Below is a small trained network, with its code and all its weights. Each question gives an input and a class and asks what happens when units are switched off, that is, made to give their printed mean instead of their output.

import numpy as np


def w(rows, s, z=0):
    codes = np.array(rows[::2]) - 128.0
    scale = np.full(codes.shape[1], s)
    scale[-1] = z or s
    return codes * scale


def f(y):
    return np.maximum(y, 0)


def log_softmax(a):
    a = a - a.max(-1, keepdims=True)
    return a - np.log(np.exp(a).sum(-1, keepdims=True))


def net(x, mask):
    res = np.array(x, float).reshape(1, 4) / 4 @ E
    y = f(res @ A[0][:, :-1].T + A[0][:, -1])
    res = res + np.where(mask, y, B[0][:, -1]) @ B[0][:, :-1]
    return log_softmax(res[-1] @ U[:, :-1].T + U[:, -1])


A, B = {}, {}
E = w([
[131,131,93,2,129,97,117,120,156,136],'x0',
[102,199,198,113,127,162,150,70,113,239],'x1',
[162,169,66,115,123,237,122,205,89,147],'x2',
[130,166,28,162,131,78,142,71,80,168],'x3',
],0.0051)
A[0] = w([
[129,119,173,108,128,142,125,146,132,112,120],'N0',
[127,133,103,136,131,112,128,117,119,144,95],'N1',
[127,124,140,130,129,108,134,115,131,122,97],'N2',
[127,135,125,126,128,146,130,133,128,141,122],'N3',
[127,113,183,110,129,150,123,154,136,104,95],'N4',
[125,145,155,123,129,137,128,114,130,173,105],'N5',
[128,112,91,134,126,108,123,156,134,60,99],'N6',
[134,123,106,26,127,109,128,125,134,139,106],'N7',
[133,115,97,139,126,115,124,149,134,66,101],'N8',
[127,145,72,114,132,228,132,166,117,136,95],'N9',
[125,141,147,124,127,136,126,116,128,162,101],'N10',
[133,129,131,120,121,133,129,129,129,129,253],'N11',
[128,128,116,85,129,120,132,127,130,131,107],'N12',
[129,145,149,124,128,135,127,117,128,163,104],'N13',
[133,122,153,247,128,155,133,134,115,128,102],'N14',
[126,112,196,94,129,153,126,152,137,97,107],'N15',
[130,127,115,75,132,114,127,129,126,135,101],'N16',
[123,153,163,121,124,142,129,112,126,182,112],'N17',
[126,122,142,129,130,110,129,114,133,122,217],'N18',
[123,125,147,131,134,101,131,111,133,120,98],'N19',
[132,122,108,135,128,115,125,145,134,90,95],'N20',
[115,112,180,134,131,45,131,86,139,108,93],'N21',
[127,133,103,142,128,106,127,114,122,142,107],'N22',
[125,145,156,123,127,138,127,115,128,173,115],'N23',
[128,138,53,157,128,85,126,99,112,161,120],'N24',
],0.016,0.0055)
B[0] = w([
[137,165,67,156,127,155,147,102,130,136,182],'N0',
[145,143,112,168,116,156,148,100,147,134,157],'N1',
[161,125,140,143,111,106,117,132,128,139,147],'N2',
[150,114,126,125,117,106,122,129,122,134,154],'N3',
[156,172,62,181,110,158,161,70,141,147,191],'N4',
[132,46,138,131,136,137,158,104,117,117,193],'N5',
[122,15,159,121,143,153,171,85,104,132,209],'N6',
[66,190,243,167,123,91,103,74,151,67,219],'N7',
[127,33,158,111,143,147,166,84,107,137,199],'N8',
[238,118,144,153,78,30,74,191,127,183,246],'N9',
[132,65,140,134,127,136,151,102,124,123,173],'N10',
[42,158,64,15,188,151,100,237,106,127,244],'N11',
[106,147,178,155,124,112,120,101,143,102,162],'N12',
[134,63,141,133,135,139,150,108,121,115,177],'N13',
[59,209,246,129,120,73,95,56,169,60,253],'N14',
[147,189,45,179,116,177,162,85,139,145,211],'N15',
[109,159,193,160,122,108,122,83,140,100,170],'N16',
[128,27,134,116,147,141,159,102,111,110,217],'N17',
[92,152,88,45,159,140,99,227,102,137,215],'N18',
[172,120,141,147,102,103,110,141,132,143,159],'N19',
[133,64,149,128,134,139,156,98,118,129,168],'N20',
[250,119,157,171,68,55,81,177,123,180,235],'N21',
[146,151,104,165,116,159,150,106,138,135,166],'N22',
[128,46,133,121,139,143,151,112,115,113,198],'N23',
[149,188,34,170,120,211,168,97,153,142,240],'N24',
],0.018,0.0059)
U = w([
[119,1,146,100,169,154,176,107,72,118,94],'0',
[205,128,134,141,76,56,57,218,115,178,81],'1',
[38,199,201,136,134,92,89,94,172,56,113],'2',
[134,195,24,172,125,205,170,104,157,144,120],'3',
[60,151,85,20,192,151,94,245,98,130,250],'4',
],0.0082,0.0024)

Each question gives the input, the list of numbers given to net, and the class t.
The units are the neurons (one row each of A and B). Each row of codes is followed by its name. A weight is (code - 128) times the scale printed after its matrix; where a second scale follows, it is the last column's (A, B and U).
mask holds one flag per neuron, in row order. A switched-off neuron (its flag False) gives its mean, the last column of its row in B, instead of its output. The means were averaged over made-up inputs and are rounded, as every weight is.
A unit's drop is (log p(t) with every unit on - log p(t) with that unit switched off) / (log p(t) with every unit on - log p(t) with every unit switched off).
The circuit of an input: a set's keep is (log p(t) with only the set's units on - log p(t) with every unit switched off) / (log p(t) with every unit on - log p(t) with every unit switched off). Starting from the 12 units with the biggest drops (on a tie, the unit counted first), units are removed one at a time, each time the one whose removal leaves the highest keep (on an exact tie, the one counted first), for as long as the keep stays at least 0.8.
units of the circuit, in order: the units of the circuit, biggest drop first
most important unit: the unit with the biggest drop
k most important neurons: the k neurons with the biggest drops, biggest first
drop when u is switched off: that unit's drop, to one decimal
input [8,0,6,4], class 2: units of the circuit, in order -> [N7]
input [-7,4,-7,-5], class 1: 2 most important neurons -> [N21 N7]
input [5,-6,5,3], class 0: 4 most important neurons -> [N6 N14 N8 N21]
input [7,-3,8,-3], class 1: 2 most important neurons -> [N9 N14]
input [2,1,3,2], class 4: 2 most important neurons -> [N21 N14]
input [-6,-3,5,1], class 2: 2 most important neurons -> [N14 N21]
input [0,-6,5,5], class 0: 4 most important neurons -> [N6 N8 N21 N15]
input [-2,6,-5,8], class 3: 2 most important neurons -> [N24 N6]
input [8,-6,-3,-7], class 2: 2 most important neurons -> [N7 N24]
input [6,-3,-3,-8], class 3: 3 most important neurons -> [N15 N14 N4]
input [-2,-1,-2,0], class 4: 2 most important neurons -> [N9 N7]
input [5,7,-8,3], class 1: 3 most important neurons -> [N21 N6 N8]
input [7,-3,7,-2], class 1: 2 most important neurons -> [N9 N14]
input [-1,1,6,4], class 1: most important unit -> N9
input [-4,-5,0,-6], class 3: 2 most important neurons -> [N15 N4]
input [3,3,1,-5], class 3: drop when N0 is switched off -> 0.1
input [4,0,2,3], class 2: drop when N21 is switched off -> 0.3
input [2,-3,-1,-1], class 4: drop when N17 is switched off -> 0.2
